M =
[[85 61 18 48 84 18 96 56 18 31]
 [60 36 67 33 64 67 46 70 58 67]
 [59 31 61 47 51 46 36 72 63 57]]
M[0,0] = 85
M[1] = [60, 36, 67, 33, 64, 67, 46, 70, 58, 67]
M[2,4] = 51
M[:, 6] = [96, 46, 36]
M[0,9] = 31
M[1,9] = 67
M[:, 9] = [31, 67, 57]
M[2,9] = 57
M[1,7] = 70
M[0] = [85, 61, 18, 48, 84, 18, 96, 56, 18, 31]
M[0,5] = 18

grid =
[[ -51.976 -116.745 -138.219 -177.564   30.064   52.589  -42.356  -13.318
  -240.353   77.202]
 [ 104.368  -31.776   -9.999   14.701 -274.749 -135.716 -107.781   84.451
   -81.300  -18.176]
 [ -75.527   44.632   56.132   83.640    5.857  -74.758    5.033 -104.397
   184.888 -148.288]
 [   2.027 -119.237 -132.991 -164.200  -62.403   16.012  -71.816   34.411
  -267.535   88.107]
 [-166.010  -19.594  -36.537  -52.706  188.325   47.677   39.654 -154.382
    54.021  -72.362]
 [ -92.404   61.379   74.087  106.066   28.327  -77.603   17.682 -126.314
   234.565 -173.686]
 [  61.708  -45.630  -33.539  -22.216 -195.335  -92.677  -87.918   53.684
  -100.636   -5.000]]
Indices start at 0.
(0, 0)	-51.976
(2, 1)	44.632
(1, 3)	14.701
(1, 1)	-31.776
(5, 1)	61.379
(5, 9)	-173.686
(6, 4)	-195.335
(5, 4)	28.327
(5, 6)	17.682
(2, 2)	56.132
(4, 8)	54.021
(6, 2)	-33.539
(0, 5)	52.589
(6, 0)	61.708
(5, 2)	74.087
(2, 3)	83.640
(1, 7)	84.451
(2, 0)	-75.527
(2, 6)	5.033
(5, 3)	106.066
(4, 7)	-154.382
(5, 0)	-92.404
(4, 4)	188.325
(0, 1)	-116.745
(0, 2)	-138.219
(4, 6)	39.654
(2, 8)	184.888
(1, 0)	104.368
(3, 4)	-62.403
(3, 7)	34.411
(0, 3)	-177.564
(6, 9)	-5.000

A =
640  466  173  671  633  217  755  579  473  743  326
717  554  509  649  746  600  457  751  640  581  368
673  669  251  605  827  246  928  462  300  374  806
A[0,-11] => 640
A[:, -6] => [217, 600, 246]
A[:, 10] => [326, 368, 806]
A[-2,-3] => 640
A[1] => [717, 554, 509, 649, 746, 600, 457, 751, 640, 581, 368]
A[-2,2] => 509
A[0,-9] => 173
A[-1,5] => 246
A[2,0] => 673
A[-3,6] => 755

a = [ 3.73  3.32  4.36 -4.48  3.64 -0.40 -3.02  0.31  3.07 -5.73 -5.04 -0.66]
a[0] -> 3.73
a[5] -> -0.40
a[10] -> -5.04
a[1] -> 3.32
a[2] -> 4.36
a[6] -> -3.02
a[4] -> 3.64
a[7] -> 0.31

W =
[[-0.32  0.23  2.67 -5.36 -0.31  0.51  6.49 -0.31]
 [-5.31  2.20  1.74  6.13 -1.79  1.51 -2.33 -1.79]
 [ 0.68 -1.96 -5.20 -1.53 -2.00  3.16 -1.15 -2.00]
 [-5.31  2.20  2.20  6.13 -2.00  1.51 -2.33 -2.00]
 [-5.80  1.54  0.82  6.13 -1.58  1.67 -1.15 -1.58]
 [-0.32  0.45  3.59  1.66  2.66  3.82 -7.03  2.66]
 [-4.81 -2.18 -3.81  4.22  0.33  3.16  2.37  0.33]
 [ 3.67 -0.65  4.52 -3.45  0.54  0.18  5.90  0.54]
 [-6.30  0.45 -1.03  6.13 -0.73  2.00  1.20 -0.73]]
Indices start at 0.
row 0 col 0 => -0.32
row 3 col 4 => -2.00
row 2 col 5 => 3.16
row 0 col 3 => -5.36
row 0 col 4 => -0.31
row 1 col 2 => 1.74
row 8 col 4 => -0.73
row 7 col 6 => 5.90
row 0 col 6 => 6.49
row 7 col 4 => 0.54
row 4 col 5 => 1.67
row 5 col 6 => -7.03
row 7 col 3 => -3.45
row 7 col 1 => -0.65
row 5 col 7 => 2.66
row 6 col 4 => 0.33
row 3 col 7 => -2.00
row 5 col 3 => 1.66
row 1 col 3 => 6.13
row 2 col 3 => -1.53
row 1 col 4 => -1.79
row 0 col 2 => 2.67
row 1 col 7 => -1.79
row 6 col 6 => 2.37
row 2 col 7 => -2.00
row 8 col 2 => -1.03
row 4 col 7 => -1.58
row 1 col 5 => 1.51
row 2 col 2 => -5.20
row 3 col 0 => -5.31
